Below are the code and all the weights of a small trained network. Each question names an input and a class and asks about switching units off, where a switched-off unit gives its printed mean instead of its output.

import numpy as np


def w(rows, s, z=0):
    codes = np.array(rows[::2]) - 128.0
    scale = np.full(codes.shape[1], s)
    scale[-1] = z or s
    return codes * scale


def f(y):
    return y / 2 * (1 + np.tanh(0.7978845608 * (y + 0.044715 * y**3)))


def log_softmax(a):
    a = a - a.max(-1, keepdims=True)
    return a - np.log(np.exp(a).sum(-1, keepdims=True))


def net(x, mask):
    res = np.array(x, float).reshape(1, 6) / 4 @ E
    y = f(res @ A[0][:, :-1].T + A[0][:, -1])
    res = res + np.where(mask, y, B[0][:, -1]) @ B[0][:, :-1]
    return log_softmax(res[-1] @ U[:, :-1].T + U[:, -1])


A, B = {}, {}
E = w([
[156,104,184,57],'x0',
[107,157,189,16],'x1',
[116,35,192,235],'x2',
[163,55,108,47],'x3',
[67,220,161,103],'x4',
[2,123,40,215],'x5',
],0.0068)
A[0] = w([
[55,120,196,193,243],'N1',
[128,53,112,106,51],'N2',
[87,162,2,191,176],'N3',
[118,125,87,133,109],'N4',
[92,54,128,80,153],'N5',
[181,174,150,103,141],'N6',
[175,90,102,114,113],'N7',
[177,251,119,33,138],'N8',
[125,150,69,155,210],'N9',
[115,102,89,113,119],'N10',
[114,52,136,216,234],'N11',
[171,89,128,98,85],'N12',
[245,82,166,112,99],'N13',
[143,127,81,50,160],'N14',
[78,152,190,61,167],'N15',
[118,66,70,125,125],'N16',
[77,184,3,189,172],'N17',
[158,143,174,115,98],'N18',
[5,101,187,172,215],'N19',
[50,219,93,168,225],'N20',
[41,225,19,173,252],'N21',
[117,91,96,95,231],'N22',
[148,9,143,47,117],'N23',
[57,158,77,50,115],'N24',
],0.0098,0.0046)
B[0] = w([
[99,211,142,53,201],'N1',
[81,185,25,153,136],'N2',
[66,115,69,99,218],'N3',
[119,121,107,126,134],'N4',
[71,160,130,151,154],'N5',
[202,136,210,115,166],'N6',
[66,39,110,161,143],'N7',
[231,195,236,2,227],'N8',
[103,89,92,94,172],'N9',
[86,146,115,139,133],'N10',
[101,138,171,39,218],'N11',
[77,65,131,185,144],'N12',
[131,30,125,113,189],'N13',
[69,179,171,112,169],'N14',
[132,203,183,139,191],'N15',
[110,168,69,117,152],'N16',
[15,83,25,108,222],'N17',
[169,104,178,163,146],'N18',
[61,214,152,125,203],'N19',
[93,98,82,83,219],'N20',
[104,124,57,53,252],'N21',
[60,167,147,117,163],'N22',
[21,76,118,116,188],'N23',
[181,186,117,86,177],'N24',
],0.0062,0.011)
U = w([
[45,128,6,142,163],'0',
[122,145,83,156,79],'1',
[165,167,56,212,11],'2',
[106,207,159,95,254],'3',
[186,97,154,189,159],'4',
[181,205,147,31,120],'5',
],0.011,0.0048)

Each question gives the input, the list of numbers given to net, and the class t.
The units are the neurons (one row each of A and B). Each row of codes is followed by its name. A weight is (code - 128) times the scale printed after its matrix; where a second scale follows, it is the last column's (A, B and U).
mask holds one flag per neuron, in row order. A switched-off neuron (its flag False) gives its mean, the last column of its row in B, instead of its output. The means were averaged over made-up inputs and are rounded, as every weight is.
A unit's drop is (log p(t) with every unit on - log p(t) with that unit switched off) / (log p(t) with every unit on - log p(t) with every unit switched off).
The circuit of an input: a set's keep is (log p(t) with only the set's units on - log p(t) with every unit switched off) / (log p(t) with every unit on - log p(t) with every unit switched off). Starting from the 12 units with the biggest drops (on a tie, the unit counted first), units are removed one at a time, each time the one whose removal leaves the highest keep (on an exact tie, the one counted first), for as long as the keep stays at least 0.8.
circuit, biggest first: the units of the circuit, biggest drop first
most important unit: the unit with the biggest drop
top k neurons: the k neurons with the biggest drops, biggest first
drop of u: that unit's drop, to one decimal
input [-1,7,2,-8,8,-3], class 5: circuit, biggest first : (N8, N17)
input [-5,-1,5,5,-2,-5], class 4: most important unit : N17
input [8,-8,0,8,2,-1], class 0: top 2 neurons : (N8, N23)
input [-8,-3,6,8,-1,-6], class 4: top 2 neurons : (N17, N21)
input [-8,4,8,5,-7,-6], class 0: top 2 neurons : (N23, N8)
input [6,3,7,6,-7,-7], class 0: top 3 neurons : (N23, N2, N8)
input [3,-3,5,-5,2,-7], class 4: top 2 neurons : (N8, N21)
input [6,6,7,5,-7,-1], class 0: drop of N23 : 0.1
input [1,-2,5,8,-5,-7], class 0: drop of N23 : 0.3
input [5,3,0,7,-3,-3], class 0: drop of N23 : 0.7
input [-3,8,-3,4,-8,-2], class 3: drop of N23 : 0.4
